Each row comes from the steps of one walk. Every step used is in the known rows, and no mark comes twice. Write the walk behind each row, first mark first.
In the rows, zero is written as 128.
Known rows
gevud-gezeko: [131 135 143 138 130 135 123 157 122 152 106 132 123  88 122 158  96  95
 124]
zize-fubo-gevud-lavu-gezeko: [157 142 171 123 169 114 123 141  95 153  95 171 149  47 139 151 135 133
 126]
gevud-lavu-zize-fubo: [181 146 184 140 146 120 137 158 100 170  99 128 127  77 114 151 104 115
 121]
gevud-lavu-fubo: [174 155 167 147 132 135 143 167 113 138  94 131 112  68 118 139 112 103
 103]
zize-lavu: [110 130 151 143 132 117 122 143 134 163 112 127 124  99 159 180 126 137
 100]
gezeko-gevud: [141 122 150 102 147 125 132 125 153 149 114 190 120 140 115 156 122 140
 113]
zize-lavu-gezeko-pebav: [107 136 170 150 169  89 134 137 135 168 109 149  93  42 148 204 115 102
 117]
pebav-gezeko: [134 141 170 156 147  88  79 133 137 185 120 137 121  92 112 159  86 122
 107]
pebav-gezeko-gevud-lavu: [162 141 176 140 183 103 107 133 135 196 106 165 117 104 102 159  86 133
 101]
zize-fubo-gevud-lavu: [157 138 164 113 158 123 125 141  96 149  95 172 157  76 145 142 141 147
 122]
fubo-pebav-gezeko-gevud-lavu: [171 135 187 108 179 146 109 143 137 189 102 175 124  94 133 148  95 136
 151]
lavu-zize-fubo-gevud-gezeko-pebav: [168 139 209 117 189  91 138 126 109 157 120 171 142  84 114 186 102 117
 159]
gevud-lavu-zize-fubo-pebav-gezeko: [192 149 200 141 167 121 127 158  99 188  98 133 128  66 115 154  92 117
 134]
pebav-gezeko-gevud: [145 135 174 139 177  91  97 123 145 190 119 172 120 111 102 167  89 134
 105]
zize-lavu-gevud-gezeko: [107 135 178 155 156 122 148 145 131 154 109  94 129  59 127 207 114 106
  98]
gezeko-pebav: [121 128 149 101 134  98 143 126 151 135 113 187  95 123 130 159 125 106
 133]
gezeko-gevud-lavu-fubo-pebav: [182 137 173 107 173 147 157 147 132 150  96 190 114 106 115 150 117 129
 120]
zize-fubo-gevud: [141 132 161 113 152 110 114 130 107 143 107 179 160  83 144 149 144 148
 127]

Write each row's walk
[134 135 170 136 166 100 119 130 145 158 115 173  97  45 104 176 101  96
 126]  lavu-gezeko-gevud
[183 147 184 131 139 134 137 154 119 161 101 119 119  97 115 151  93 114
 126]  gevud-lavu-zize
[165 153 190 118 183 118 152 137 124 108 110 180 127  72 123 172 111 104
 140]  lavu-fubo-gevud-gezeko-pebav
[166 135 205 131 156 101 120 139 111 170 124 151 139  75 116 170 105 118
 158]  lavu-zize-fubo-pebav
[119 137 185 130 153 117 163 135 143 126 111 117 116  60  84 191 106  70
 121]  lavu-gevud-gezeko-pebav
[106 134 180 146 167 114 159 140 134 152 108 111 119  62 127 212 116 100
 103]  zize-lavu-gevud-gezeko-pebav
[159 150 164 147 139 131 126 161 119 161  90 125 101  39 120 147  99  93
 115]  gevud-lavu-gezeko
[157 148 167 135 154 119 143 154 123 158  89 147  87  43 121 154 103  85
 124]  gevud-lavu-gezeko-pebav
[154 138 167  87 171 155 127 129 131 127 102 165 153 112 148 159 107 137
 150]  fubo-gevud-gezeko
[159 131 186 108 175 137 103 136 144 185 110 181 125  98 132 153  96 137
 154]  fubo-pebav-gezeko-gevud
[182 137 205 110 190 139 113 140 136 193 107 172 124  93 125 158  84 133
 160]  fubo-pebav-gezeko-gevud-lavu-zize
[187 132 185 102 183 137 153 141 124 172 100 187 125 111 112 157 111 137
 132]  gezeko-gevud-lavu-zize-fubo-pebav
[129 133 147 121 152 118 147 148 128 148 103 166 103  94 122 167 101  84
 137]  gevud-gezeko-pebav
[169 147 185 149 191  97 113 136 131 189 108 168 114  89  95 163  86 125
  99]  pebav-gezeko-gevud-lavu-fubo
[187 157 186 143 156 141 134 168 111 158  92 138 114  55 122 141 101 106
 123]  gevud-lavu-fubo-pebav-gezeko
[137 145 182 140 172 116 139 139 125 138 112 146 133  76 158 191 127 137
 110]  zize-lavu-fubo-gevud
[170 149 201 141 175 113 123 147 130 150 117 175 116  59 113 163 102 109
 137]  lavu-fubo-pebav-gezeko-gevud
[168 138 207 122 169  94 122 124 112 155 125 157 152  90 117 176 107 132
 150]  lavu-zize-fubo-gevud
[155 141 173 115 179 106 135 137  98 152  93 186 139  51 139 156 137 128
 132]  zize-fubo-gevud-lavu-gezeko-pebav
[163 152 188 121 159 119 134 133 130 105 116 168 137  81 128 161 120 123
 130]  lavu-fubo-gevud
[152 135 184 120 153 135  91 143 139 180 111 156 127  86 140 148  95 128
 155]  fubo-pebav-gezeko
[137 146 184 135 190 112 155 140 122 139 107 160 123  71 154 201 121 123
 119]  zize-lavu-fubo-gevud-gezeko-pebav
[174 143 171  80 161 164 133 131 131 128  91 160 150 119 155 140 118 155
 138]  fubo-gevud-lavu
[172 143 193 141 194  97 110 130 134 201 112 162 118 103  94 169  76 130
 109]  pebav-gezeko-gevud-lavu-zize
